Below is a small trained network, with its code and all its weights. Each question gives an input and a class and asks what happens when units are switched off, that is, made to give their printed mean instead of their output.

import numpy as np


def w(rows, s, z=0):
    codes = np.array(rows[::2]) - 128.0
    scale = np.full(codes.shape[1], s)
    scale[-1] = z or s
    return codes * scale


def norm(h):
    return h / np.sqrt((h * h).mean(-1, keepdims=True) + 1e-5)


def f(y):
    return y / 2 * (1 + np.tanh(0.7978845608 * (y + 0.044715 * y**3)))


def log_softmax(a):
    a = a - a.max(-1, keepdims=True)
    return a - np.log(np.exp(a).sum(-1, keepdims=True))


def net(x, mask):
    res = np.array(x, float).reshape(1, 2) / 4 @ E
    u = 0
    for l in range(3):
        y = f(norm(res) @ A[l][:, :-1].T + A[l][:, -1])
        res = res + np.where(mask[u : u + 13], y, B[l][:, -1]) @ B[l][:, :-1]
        u += 13
    return log_softmax(norm(res)[-1] @ U[:, :-1].T + U[:, -1])


A, B = {}, {}
E = w([
[197,169,59],'x0',
[158,2,100],'x1',
],0.0098)
A[0] = w([
[235,143,146,98],'L0N1',
[115,90,148,3],'L0N2',
[183,36,58,132],'L0N3',
[86,172,121,170],'L0N4',
[73,112,179,188],'L0N5',
[84,85,133,110],'L0N6',
[113,237,76,132],'L0N7',
[115,149,110,42],'L0N8',
[98,153,115,101],'L0N9',
[142,98,140,11],'L0N10',
[28,127,160,111],'L0N11',
[119,3,182,119],'L0N12',
[103,129,105,126],'L0N13',
],0.011,0.0023)
B[0] = w([
[165,143,210,149],'L0N1',
[94,120,170,132],'L0N2',
[63,178,109,231],'L0N3',
[168,46,140,171],'L0N4',
[254,217,84,196],'L0N5',
[121,229,204,158],'L0N6',
[58,92,58,231],'L0N7',
[134,172,189,120],'L0N8',
[55,60,84,135],'L0N9',
[136,115,128,122],'L0N10',
[234,112,125,199],'L0N11',
[41,26,74,254],'L0N12',
[123,122,128,128],'L0N13',
],0.0044,0.0063)
A[1] = w([
[83,141,83,41],'L1N1',
[67,114,168,133],'L1N2',
[136,201,126,119],'L1N3',
[118,126,95,18],'L1N4',
[251,165,85,26],'L1N5',
[144,112,56,91],'L1N6',
[153,108,123,143],'L1N7',
[253,126,123,5],'L1N8',
[136,99,122,43],'L1N9',
[76,133,74,52],'L1N10',
[105,79,114,70],'L1N11',
[39,85,203,179],'L1N12',
[169,72,99,191],'L1N13',
],0.011,0.0024)
B[1] = w([
[179,130,104,161],'L1N1',
[198,171,119,175],'L1N2',
[40,139,117,213],'L1N3',
[136,103,155,123],'L1N4',
[208,102,23,197],'L1N5',
[216,152,30,192],'L1N6',
[104,166,174,135],'L1N7',
[127,153,163,150],'L1N8',
[101,136,154,120],'L1N9',
[184,166,137,180],'L1N10',
[77,162,135,174],'L1N11',
[254,251,143,254],'L1N12',
[86,216,123,206],'L1N13',
],0.0056,0.0039)
A[2] = w([
[127,135,152,147],'L2N1',
[3,199,153,92],'L2N2',
[206,102,125,78],'L2N3',
[153,100,182,127],'L2N4',
[143,47,102,254],'L2N5',
[91,118,192,145],'L2N6',
[180,114,220,86],'L2N7',
[120,93,205,190],'L2N8',
[113,162,140,149],'L2N9',
[148,120,200,158],'L2N10',
[155,177,101,214],'L2N11',
[133,118,176,115],'L2N12',
[152,146,76,164],'L2N13',
],0.016,0.0023)
B[2] = w([
[124,96,47,132],'L2N1',
[32,87,100,239],'L2N2',
[79,120,173,164],'L2N3',
[159,136,44,142],'L2N4',
[2,213,144,210],'L2N5',
[174,106,140,154],'L2N6',
[214,155,25,181],'L2N7',
[203,119,135,161],'L2N8',
[84,49,122,163],'L2N9',
[231,138,79,164],'L2N10',
[153,87,186,254],'L2N11',
[186,133,86,135],'L2N12',
[122,102,176,233],'L2N13',
],0.0081,0.0064)
U = w([
[5,145,86,238],'0',
[211,168,60,204],'1',
[137,99,214,4],'2',
],0.022,0.0022)

Each question gives the input, the list of numbers given to net, and the class t.
The units are the neurons (one row each of A and B). Each row of codes is followed by its name. A weight is (code - 128) times the scale printed after its matrix; where a second scale follows, it is the last column's (A, B and U).
mask holds one flag per neuron, layer by layer. A switched-off neuron (its flag False) gives its mean, the last column of its row in B, instead of its output. The means were averaged over made-up inputs and are rounded, as every weight is.
A unit's drop is (log p(t) with every unit on - log p(t) with that unit switched off) / (log p(t) with every unit on - log p(t) with every unit switched off).
most important unit: the unit with the biggest drop
k most important neurons: the k neurons with the biggest drops, biggest first
k most important neurons of layer l: the k neurons of layer l with the biggest drops, biggest first
input [1,-3], class 2: 3 most important neurons : L0N7; L1N10; L0N4
input [-3,2], class 2: most important unit : L1N12
input [7,-8], class 0: 2 most important neurons : L0N5; L0N11
input [3,-1], class 2: 4 most important neurons of layer 2 : L2N13; L2N7; L2N2; L2N11
input [0,-3], class 2: 3 most important neurons : L0N7; L0N4; L0N6
input [2,1], class 2: 2 most important neurons : L0N6; L2N2
input [-4,-3], class 1: 4 most important neurons : L0N3; L0N7; L0N11; L0N4
input [4,-5], class 0: 2 most important neurons : L0N11; L0N5
input [-4,2], class 1: 4 most important neurons : L1N12; L0N6; L0N7; L1N5
input [-7,5], class 1: 2 most important neurons of layer 0 : L0N6; L0N7
input [3,2], class 2: 2 most important neurons : L2N13; L2N7
input [-2,0], class 2: 2 most important neurons : L0N5; L0N11
input [-8,6], class 1: 3 most important neurons : L1N12; L0N6; L0N7
input [6,7], class 0: most important unit : L2N5
input [3,3], class 2: 2 most important neurons of layer 0 : L0N5; L0N7
input [-4,-1], class 1: 2 most important neurons of layer 1 : L1N8; L1N6
input [0,2], class 2: 2 most important neurons of layer 1 : L1N12; L1N3
input [-6,-5], class 1: 2 most important neurons of layer 0 : L0N3; L0N4
input [-5,4], class 1: 2 most important neurons of layer 0 : L0N6; L0N7
input [-2,1], class 2: most important unit : L1N3
